43 -321 -313 -130  N
-47 -47 -92 -100  E
-338 700 796 -902  H
-288 -321 -313 -130  M
row of H
-338 700 796 -902
row of E
-47 -47 -92 -100
row of M
-288 -321 -313 -130

47 21 -333 42 78 42 7 -324 14 = A
23 193 647 68 -76 -40 76 -36 80 = P
-99 -81 660 -103 -87 -83 -49 729 29 = J
-22 -104 -227 -46 36 10 -46 110 -26 = Y
20 -27 81 -4 234 11 -71 61 230 = G
-13 -8 47 -11 -38 -9 3 67 -28 = B
-12 -32 0 -19 8 -4 -17 85 3 = V
-40 -7 300 -32 -91 -38 4 266 -31 = L
-29 -88 -184 -44 -26 2 -26 116 -72 = U
row of J
-99 -81 660 -103 -87 -83 -49 729 29
row of G
20 -27 81 -4 234 11 -71 61 230
row of A
47 21 -333 42 78 42 7 -324 14
row of Y
-22 -104 -227 -46 36 10 -46 110 -26
row of B
-13 -8 47 -11 -38 -9 3 67 -28

56 211 109 494 56 51 215 34 301 77 415 65 110 270 74 88 100 114 25 288
 282 65 98 215 145 114 86 275 -6 226 168 166 88 150 281 131 56 160 68
 197 107 276 104 432 148 21 284 159 129 137 187 : F
56 211 109 494 56 51 215 34 301 77 297 65 110 270 74 88 100 114 25 288
 282 65 98 215 145 114 86 275 -6 226 168 166 114 150 281 131 56 160 68
 197 107 276 104 432 148 21 284 159 129 137 187 : Z
74 266 199 356 145 29 197 54 168 4 193 120 179 139 137 96 142 125 41 276
 195 97 94 198 112 41 44 108 2 224 173 171 113 122 125 258 101 53 131
 116 115 171 81 91 43 38 117 333 211 26 137 : X
179 350 212 458 353 255 336 150 328 57 407 203 265 315 198 136 213 202
 99 508 335 255 209 341 164 128 97 253 38 261 201 279 222 272 481 300
 188 234 212 229 368 510 119 317 142 137 277 476 444 250 223 : T
153 458 300 495 234 185 195 176 312 46 293 174 179 251 261 125 330 217
 85 282 293 208 174 318 213 146 69 223 20 307 247 173 220 129 418 263
 236 192 143 250 363 289 150 241 91 108 210 400 282 260 289 : W
96 177 208 502 141 66 184 107 251 67 413 89 78 303 148 86 208 168 59 330
 210 121 163 194 134 144 87 238 4 352 291 163 132 201 300 245 157 146
 117 198 204 426 93 420 139 45 272 368 171 168 184 : C
row of X
74 266 199 356 145 29 197 54 168 4 193 120 179 139 137 96 142 125 41 276
 195 97 94 198 112 41 44 108 2 224 173 171 113 122 125 258 101 53 131
 116 115 171 81 91 43 38 117 333 211 26 137
row of W
153 458 300 495 234 185 195 176 312 46 293 174 179 251 261 125 330 217
 85 282 293 208 174 318 213 146 69 223 20 307 247 173 220 129 418 263
 236 192 143 250 363 289 150 241 91 108 210 400 282 260 289
row of T
179 350 212 458 353 255 336 150 328 57 407 203 265 315 198 136 213 202
 99 508 335 255 209 341 164 128 97 253 38 261 201 279 222 272 481 300
 188 234 212 229 368 510 119 317 142 137 277 476 444 250 223

-200 214 -140 186 141 -15 -130 181 -257 -86 157 -352 528 245 148 -5 348
 -667 -98 -97 250 51 = Q
-260 -96 43 -371 -30 360 -130 -389 335 14 -88 164 238 -112 -292 258 -347
 202 429 -461 -97 -430 = D
-76 391 375 -117 -59 378 228 347 -260 60 38 62 220 -49 82 192 -396 308
 -48 515 -486 386 = R
row of R
-76 391 375 -117 -59 378 228 347 -260 60 38 62 220 -49 82 192 -396 308
 -48 515 -486 386
row of Q
-200 214 -140 186 141 -15 -130 181 -257 -86 157 -352 528 245 148 -5 348
 -667 -98 -97 250 51

-596 601 -165 79 521 166 470 127 : Gidut
-494 313 -27 257 583 -24 546 -377 : perov
-562 481 -159 92 538 107 -418 -64 : Rorol
-506 534 -160 161 543 134 -206 -1 : Buke
-487 325 -67 193 564 13 -507 -308 : puzaz
-560 379 -124 182 565 67 -831 -197 : Neb
row of Buke
-506 534 -160 161 543 134 -206 -1
row of puzaz
-487 325 -67 193 564 13 -507 -308
row of Neb
-560 379 -124 182 565 67 -831 -197
row of Gidut
-596 601 -165 79 521 166 470 127

349 -88 -490 -144 68 -15 -39 153 220 -73 -163 -43 63 -186 217 48 -243
 108 23 136 -896 -231 64 253 120 -326 37 -126 213 -237 135 516 -322 439
 234 115  reseb
171 -39 -420 -133 29 21 -22 110 211 -63 -212 -29 118 -144 157 -9 -152 25
 -43 101 -614 -191 -94 179 96 -172 38 -74 116 -164 28 373 -258 328 249
 102  Temut
89 -9 -331 -103 9 31 -13 74 170 -44 -187 -11 107 -104 108 -26 -92 -5 -48
 74 -412 -142 -121 123 76 -92 28 -44 67 -126 -4 259 -185 240 211 77  Riker
298 -83 -91 -18 55 -52 -48 43 23 9 115 -3 -129 -74 50 153 -185 160 157
 59 -526 -36 337 110 49 -280 35 -113 196 -133 230 243 -88 161 -81 -20  Zurir
row of reseb
349 -88 -490 -144 68 -15 -39 153 220 -73 -163 -43 63 -186 217 48 -243
 108 23 136 -896 -231 64 253 120 -326 37 -126 213 -237 135 516 -322 439
 234 115
row of Riker
89 -9 -331 -103 9 31 -13 74 170 -44 -187 -11 107 -104 108 -26 -92 -5 -48
 74 -412 -142 -121 123 76 -92 28 -44 67 -126 -4 259 -185 240 211 77
row of Temut
171 -39 -420 -133 29 21 -22 110 211 -63 -212 -29 118 -144 157 -9 -152 25
 -43 101 -614 -191 -94 179 96 -172 38 -74 116 -164 28 373 -258 328 249
 102
row of Zurir
298 -83 -91 -18 55 -52 -48 43 23 9 115 -3 -129 -74 50 153 -185 160 157
 59 -526 -36 337 110 49 -280 35 -113 196 -133 230 243 -88 161 -81 -20

341 12 490 230 -> foli
308 34 189 61 -> kege
681 55 570 189 -> Tofir
852 16 679 323 -> ziz
row of kege
308 34 189 61
row of ziz
852 16 679 323
row of foli
341 12 490 230

531 -206 6 682 -173 -67 -185 -> sesi
480 -29 -39 28 -36 -40 -17 -> Fazud
-348 88 11 -264 76 38 74 -> roso
531 -206 6 44 -27 -28 -10 -> Buzu
row of Fazud
480 -29 -39 28 -36 -40 -17
row of roso
-348 88 11 -264 76 38 74
row of Buzu
531 -206 6 44 -27 -28 -10

